Below are the code and all the weights of a small trained network. Each question names an input and a class and asks about switching units off, where a switched-off unit gives its printed mean instead of its output.

import numpy as np


def w(rows, s, z=0):
    codes = np.array(rows[::2]) - 128.0
    scale = np.full(codes.shape[1], s)
    scale[-1] = z or s
    return codes * scale


def norm(h):
    return h / np.sqrt((h * h).mean(-1, keepdims=True) + 1e-5)


def f(y):
    return np.maximum(y, 0)


def log_softmax(a):
    a = a - a.max(-1, keepdims=True)
    return a - np.log(np.exp(a).sum(-1, keepdims=True))


def net(x, mask):
    res = np.array(x, float).reshape(1, 8) / 4 @ E
    u = 0
    for l in range(3):
        y = f(norm(res) @ A[l][:, :-1].T + A[l][:, -1])
        res = res + np.where(mask[u : u + 11], y, B[l][:, -1]) @ B[l][:, :-1]
        u += 11
    return log_softmax(norm(res)[-1] @ U[:, :-1].T + U[:, -1])


A, B = {}, {}
E = w([
[124,129,129,132],'x0',
[168,98,177,28],'x1',
[114,121,131,131],'x2',
[86,235,38,94],'x3',
[176,255,234,191],'x4',
[124,132,127,130],'x5',
[135,132,125,130],'x6',
[119,123,133,130],'x7',
],0.0058)
A[0] = w([
[170,19,219,178,131],'0.n1',
[163,40,73,116,13],'0.n2',
[135,124,160,62,17],'0.n3',
[162,121,184,11,19],'0.n4',
[66,144,127,79,2],'0.n5',
[159,112,195,2,118],'0.n6',
[93,155,80,82,121],'0.n7',
[118,104,178,39,36],'0.n8',
[202,36,177,134,54],'0.n9',
[121,112,78,193,90],'0.n10',
[129,170,104,91,160],'0.n11',
],0.0086,0.0044)
B[0] = w([
[7,243,50,85,254],'0.n1',
[106,75,126,46,175],'0.n2',
[157,89,135,233,138],'0.n3',
[154,78,143,247,172],'0.n4',
[54,137,192,126,133],'0.n5',
[105,80,156,235,213],'0.n6',
[45,158,154,91,180],'0.n7',
[162,65,119,238,159],'0.n8',
[41,254,133,115,199],'0.n9',
[170,99,55,178,159],'0.n10',
[33,135,173,112,178],'0.n11',
],0.0078,0.0061)
A[1] = w([
[136,106,7,233,96],'1.n1',
[220,30,195,147,41],'1.n2',
[107,17,66,31,119],'1.n3',
[165,74,84,69,3],'1.n4',
[203,145,140,1,58],'1.n5',
[242,21,226,159,79],'1.n6',
[108,148,167,128,97],'1.n7',
[57,96,147,169,68],'1.n8',
[29,99,161,50,123],'1.n9',
[75,1,59,90,141],'1.n10',
[133,96,108,211,103],'1.n11',
],0.0065,0.005)
B[1] = w([
[128,52,120,226,186],'1.n1',
[157,142,129,254,133],'1.n2',
[218,128,168,98,217],'1.n3',
[106,95,201,69,129],'1.n4',
[184,116,119,142,128],'1.n5',
[147,131,160,232,141],'1.n6',
[145,164,109,92,151],'1.n7',
[39,232,176,173,171],'1.n8',
[132,161,92,77,243],'1.n9',
[203,118,118,152,253],'1.n10',
[160,123,134,203,157],'1.n11',
],0.0074,0.0047)
A[2] = w([
[176,163,170,142,111],'2.n1',
[82,191,186,210,205],'2.n2',
[162,54,32,97,87],'2.n3',
[153,2,99,76,151],'2.n4',
[146,110,89,173,81],'2.n5',
[109,182,171,106,79],'2.n6',
[31,126,169,60,44],'2.n7',
[190,189,166,141,118],'2.n8',
[130,63,90,83,3],'2.n9',
[64,166,137,159,83],'2.n10',
[133,73,134,214,136],'2.n11',
],0.0092,0.0042)
B[2] = w([
[197,114,195,67,143],'2.n1',
[171,47,122,105,255],'2.n2',
[166,134,197,114,168],'2.n3',
[152,126,255,52,173],'2.n4',
[149,133,178,176,143],'2.n5',
[124,150,89,59,163],'2.n6',
[29,216,59,105,167],'2.n7',
[188,71,168,35,151],'2.n8',
[190,98,180,50,142],'2.n9',
[80,135,128,104,189],'2.n10',
[110,76,185,225,169],'2.n11',
],0.0078,0.0095)
U = w([
[58,201,112,11,139],'0',
[179,30,215,206,251],'1',
[192,86,222,2,149],'2',
],0.0084,0.0011)

Each question gives the input, the list of numbers given to net, and the class t.
The units are the neurons (one row each of A and B). Each row of codes is followed by its name. A weight is (code - 128) times the scale printed after its matrix; where a second scale follows, it is the last column's (A, B and U).
mask holds one flag per neuron, layer by layer. A switched-off neuron (its flag False) gives its mean, the last column of its row in B, instead of its output. The means were averaged over made-up inputs and are rounded, as every weight is.
A unit's drop is (log p(t) with every unit on - log p(t) with that unit switched off) / (log p(t) with every unit on - log p(t) with every unit switched off).
The circuit of an input: a set's keep is (log p(t) with only the set's units on - log p(t) with every unit switched off) / (log p(t) with every unit on - log p(t) with every unit switched off). Starting from the 12 units with the biggest drops (on a tie, the unit counted first), units are removed one at a time, each time the one whose removal leaves the highest keep (on an exact tie, the one counted first), for as long as the keep stays at least 0.8.
circuit, biggest first: the units of the circuit, biggest drop first
unit that matters most: the unit with the biggest drop
k most important neurons: the k neurons with the biggest drops, biggest first
k most important neurons of layer l: the k neurons of layer l with the biggest drops, biggest first
drop when u is switched off: that unit's drop, to one decimal
input [-8,-3,3,-7,-5,0,7,2], class 0: circuit, biggest first -> 0.n1
input [-3,5,-7,3,5,2,-8,8], class 1: circuit, biggest first -> 0.n1, 0.n6, 0.n4
input [3,8,1,4,7,-7,6,-4], class 1: circuit, biggest first -> 0.n1, 0.n6, 0.n4
input [8,-5,3,5,-7,-5,-7,0], class 2: 2 most important neurons -> 0.n1, 0.n6
input [0,-8,-4,6,6,-5,-2,-5], class 1: 4 most important neurons -> 0.n1, 0.n9, 1.n9, 0.n2
input [-4,8,7,-6,1,-2,7,4], class 1: circuit, biggest first -> 0.n6, 0.n4
input [-8,-6,-7,7,8,7,6,-7], class 2: circuit, biggest first -> 0.n1, 2.n8
input [5,8,5,5,-6,7,1,4], class 1: circuit, biggest first -> 0.n1, 0.n6
input [4,4,-3,-4,1,-7,-8,-2], class 0: 3 most important neurons -> 0.n1, 0.n9, 1.n10
input [-7,5,5,-5,-5,8,-5,-2], class 0: 4 most important neurons -> 0.n1, 0.n9, 0.n2, 0.n10
input [8,0,-8,1,-3,3,5,-8], class 2: 2 most important neurons -> 0.n1, 0.n9
input [-8,-4,-7,0,-5,5,-7,-8], class 2: 4 most important neurons of layer 0 -> 0.n6, 0.n2, 0.n4, 0.n8
input [8,-4,4,-1,8,-2,1,6], class 2: 2 most important neurons of layer 0 -> 0.n6, 0.n4
input [8,5,8,4,-3,-4,-2,-6], class 1: unit that matters most -> 0.n6
input [0,0,7,4,-6,5,-6,-1], class 2: 2 most important neurons of layer 0 -> 0.n1, 0.n9
input [-5,-1,-1,1,7,1,-4,-6], class 2: 2 most important neurons of layer 0 -> 0.n1, 0.n6
input [0,-3,3,3,4,0,7,2], class 2: 2 most important neurons of layer 2 -> 2.n2, 2.n7
input [-8,-2,-4,6,8,-6,8,5], class 2: 3 most important neurons -> 0.n1, 2.n8, 0.n9
input [2,-3,-3,-3,-7,8,6,4], class 2: 2 most important neurons -> 0.n2, 0.n6
input [3,2,3,-7,-5,-6,-1,4], class 0: unit that matters most -> 0.n9
input [3,8,-6,0,7,-4,-7,-1], class 1: 2 most important neurons -> 0.n6, 0.n4
input [-5,-6,-5,3,-8,1,3,-3], class 2: 2 most important neurons of layer 0 -> 0.n6, 0.n4
input [6,-8,5,5,-2,-5,-4,2], class 1: drop when 0.n9 is switched off -> 0.2
input [8,5,-8,-8,0,-6,-6,-7], class 0: drop when 0.n9 is switched off -> 0.9
input [6,-3,2,-3,-2,-4,7,1], class 0: drop when 0.n1 is switched off -> 1.6
